Here is a tiny trained network, its code and every weight. The questions are about switching its units off for an input and a target symbol, where a switched-off unit gives its printed mean instead of its output.

import numpy as np


def w(rows, s, z=0):
    codes = np.array(rows[::2]) - 128.0
    scale = np.full(codes.shape[1], s)
    scale[-1] = z or s
    return codes * scale


def norm(h):
    return h / np.sqrt((h * h).mean(-1, keepdims=True) + 1e-5)


def f(y):
    return np.maximum(y, 0)


def softmax(a):
    e = np.exp(a - a.max(-1, keepdims=True))
    return e / e.sum(-1, keepdims=True)


def log_softmax(a):
    a = a - a.max(-1, keepdims=True)
    return a - np.log(np.exp(a).sum(-1, keepdims=True))


def net(x, mask):
    ids = ['αβδεζλμξπτψω'.index(c) for c in x.split()]
    T = len(ids)
    res = E[ids] + P[:T]
    u = 0
    for l in range(3):
        q, k, v = (norm(res) @ M[l].T for M in (Q, K, V))
        z = softmax(np.where(np.tri(T) > 0, q @ k.T / 3**0.5, -1e9)) @ v
        res = res + np.where(mask[u], z, O[l][:, -1]) @ O[l][:, :-1]
        u += 1
        y = f(norm(res) @ A[l][:, :-1].T + A[l][:, -1])
        res = res + np.where(mask[u : u + 4], y, B[l][:, -1]) @ B[l][:, :-1]
        u += 4
    return log_softmax(norm(res)[-1] @ U[:, :-1].T + U[:, -1])


Q, K, V, O, A, B = {}, {}, {}, {}, {}, {}
E = w([
[109,189,123,61,166],'α',
[125,63,185,126,152],'β',
[119,30,212,99,111],'δ',
[136,29,171,87,128],'ε',
[139,191,98,76,143],'ζ',
[76,47,169,105,151],'λ',
[182,215,97,144,113],'μ',
[150,197,127,131,51],'ξ',
[161,24,174,168,102],'π',
[37,239,65,159,128],'τ',
[117,37,84,131,174],'ψ',
[101,63,22,129,2],'ω',
],0.0036)
P = w([
[101,195,165,8,166],'0',
[186,97,84,84,52],'1',
[163,100,96,122,76],'2',
[125,111,111,154,107],'3',
[111,123,119,203,128],'4',
[99,121,134,231,137],'5',
[111,101,135,251,171],'6',
],0.0022)
Q[0] = w([
[63,130,206,138,198],'0.h0',
[86,73,253,161,106],'0.h0',
[83,205,45,100,222],'0.h0',
],0.005)
K[0] = w([
[195,170,88,74,53],'0.h0',
[114,201,104,2,130],'0.h0',
[221,84,146,232,58],'0.h0',
],0.0051)
V[0] = w([
[212,135,181,98,144],'0.h0',
[136,112,2,38,90],'0.h0',
[50,170,148,71,246],'0.h0',
],0.0016)
O[0] = w([
[164,62,162,128,190,147],'0.h0',
[126,26,60,27,76,255],'0.h0',
[45,158,61,75,253,144],'0.h0',
],0.0016,0.00093)
A[0] = w([
[137,164,143,95,81,75],'0.n0',
[120,178,159,189,102,6],'0.n1',
[151,112,39,174,73,19],'0.n2',
[145,185,124,63,252,173],'0.n3',
],0.0036,0.0019)
B[0] = w([
[144,148,62,196,141,178],'0.n0',
[130,196,16,184,79,160],'0.n1',
[69,252,164,116,174,224],'0.n2',
[242,179,42,237,36,247],'0.n3',
],0.0024,0.0013)
Q[1] = w([
[101,230,58,79,118],'1.h0',
[139,41,211,97,255],'1.h0',
[57,73,134,58,125],'1.h0',
],0.0092)
K[1] = w([
[127,81,81,183,64],'1.h0',
[180,174,193,28,129],'1.h0',
[157,125,102,1,145],'1.h0',
],0.0087)
V[1] = w([
[50,221,227,93,154],'1.h0',
[110,143,78,43,253],'1.h0',
[248,151,189,160,218],'1.h0',
],0.0056)
O[1] = w([
[155,94,15,64,163,5],'1.h0',
[157,162,114,144,243,114],'1.h0',
[96,193,136,2,126,23],'1.h0',
],0.0074,0.0021)
A[1] = w([
[142,111,68,159,186,235],'1.n0',
[147,61,58,74,167,3],'1.n1',
[238,2,118,134,119,90],'1.n2',
[186,92,109,44,186,211],'1.n3',
],0.0049,0.0031)
B[1] = w([
[108,77,222,82,109,251],'1.n0',
[45,245,175,129,107,155],'1.n1',
[18,154,134,133,215,212],'1.n2',
[174,51,136,252,123,228],'1.n3',
],0.0041,0.0029)
Q[2] = w([
[201,229,60,206,51],'2.h0',
[149,70,174,217,80],'2.h0',
[165,243,14,175,2],'2.h0',
],0.0088)
K[2] = w([
[50,170,153,245,68],'2.h0',
[71,162,76,138,156],'2.h0',
[56,142,152,199,53],'2.h0',
],0.012)
V[2] = w([
[237,218,229,50,103],'2.h0',
[217,12,252,133,88],'2.h0',
[250,60,40,96,2],'2.h0',
],0.0036)
O[2] = w([
[218,128,149,84,69,162],'2.h0',
[196,87,48,161,125,252],'2.h0',
[109,3,105,60,123,186],'2.h0',
],0.0057,0.0012)
A[2] = w([
[72,139,3,147,169,117],'2.n0',
[103,157,126,194,148,147],'2.n1',
[161,105,2,114,56,3],'2.n2',
[159,181,84,135,64,154],'2.n3',
],0.0092,0.0034)
B[2] = w([
[107,179,105,116,55,174],'2.n0',
[156,170,92,77,89,254],'2.n1',
[254,203,120,105,72,175],'2.n2',
[117,92,136,68,219,192],'2.n3',
],0.0084,0.0045)
U = w([
[140,133,150,125,225,235],'α',
[103,144,111,6,165,150],'β',
[56,191,45,98,50,157],'δ',
[211,64,83,193,197,132],'ε',
[132,86,210,161,163,129],'ζ',
[123,167,30,155,222,171],'λ',
[102,114,238,72,27,6],'μ',
[72,8,83,89,141,218],'ξ',
[235,99,77,78,55,23],'π',
[22,147,165,141,157,238],'τ',
[166,253,194,203,116,7],'ψ',
[110,73,119,254,66,153],'ω',
],0.0097,0.0025)

Each question gives the input, a string of symbols that net reads in full, and the target symbol t.
The units are the heads (3 rows each of Q, K, V and O) and the neurons (one row each of A and B). Each row of codes is followed by its name. A weight is (code - 128) times the scale printed after its matrix; where a second scale follows, it is the last column's (O, A, B and U).
mask holds one flag per unit, layer by layer, with each layer's heads first. A switched-off unit (its flag False) gives its mean, the last column of its rows in O or B, instead of its output. The means were averaged over made-up inputs and are rounded, as every weight is.
A unit's drop is (log p(t) with every unit on - log p(t) with that unit switched off) / (log p(t) with every unit on - log p(t) with every unit switched off).
The circuit of an input: a set's keep is (log p(t) with only the set's units on - log p(t) with every unit switched off) / (log p(t) with every unit on - log p(t) with every unit switched off). Starting from the 12 units with the biggest drops (on a tie, the unit counted first), units are removed one at a time, each time the one whose removal leaves the highest keep (on an exact tie, the one counted first), for as long as the keep stays at least 0.8.
units of the circuit, in order: the units of the circuit, biggest drop first
top k neurons: the k neurons with the biggest drops, biggest first
k most important neurons of layer l: the k neurons of layer l with the biggest drops, biggest first
input τ ε μ ψ, target τ: units of the circuit, in order	1.h0, 2.h0
input ξ μ ξ α τ τ ξ, target δ: units of the circuit, in order	2.h0, 1.h0, 2.n1
input ψ ξ τ ξ α π, target ψ: top 3 neurons	0.n3, 1.n3, 2.n1
input ψ μ δ, target ψ: units of the circuit, in order	2.h0
input τ ψ ξ δ β ξ δ, target τ: units of the circuit, in order	2.h0, 1.h0, 0.n3
input ψ ψ μ β ζ δ δ, target ψ: units of the circuit, in order	2.h0, 0.n3, 1.h0
input ε λ π ζ α λ, target ε: units of the circuit, in order	1.h0, 1.n3
input π ζ μ δ π π, target π: top 3 neurons	0.n3, 2.n2, 1.n3
input ε β α ξ λ τ π, target ε: top 3 neurons	1.n3, 1.n0, 0.n3
input α ζ δ ζ π λ ψ, target α: top 2 neurons	1.n0, 0.n3
input π ξ τ ξ ζ, target δ: 2 most important neurons of layer 1	1.n2, 1.n3
input ε ξ ψ μ π, target ε: top 4 neurons	1.n3, 0.n3, 1.n0, 1.n2
input τ π ψ τ, target ψ: units of the circuit, in order	1.h0, 2.h0
input α ε ω ζ, target ω: units of the circuit, in order	1.h0
input ε τ ψ, target ε: top 2 neurons	1.n0, 0.n3
input π ε ψ π π π, target π: units of the circuit, in order	1.h0, 2.h0, 0.n3
input π ξ α ζ π π ε, target π: units of the circuit, in order	0.n3, 1.h0, 2.h0
input ψ π μ π ζ β, target ψ: units of the circuit, in order	2.h0, 0.n3, 1.h0
input π β δ λ ψ ζ δ, target π: top 2 neurons	0.n3, 2.n2
input β β ξ ξ ψ ξ δ, target β: units of the circuit, in order	1.h0
input α ε α ξ α ε, target α: units of the circuit, in order	1.h0, 0.n3, 2.h0, 1.n3
input δ π ε ε β, target δ: units of the circuit, in order	2.n0, 1.h0
input ω ε π ξ, target μ: top 3 neurons	2.n3, 1.n3, 0.n2
input ζ ψ λ λ ζ α π, target ζ: top 2 neurons	0.n3, 1.n0
input δ ζ ε, target δ: top 2 neurons	1.n1, 1.n3
input μ ξ τ α, target δ: top 2 neurons	0.n3, 2.n0
input π π ξ, target μ: top neuron	2.n3
input δ ψ ξ, target ψ: 2 most important neurons of layer 0	0.n2, 0.n3
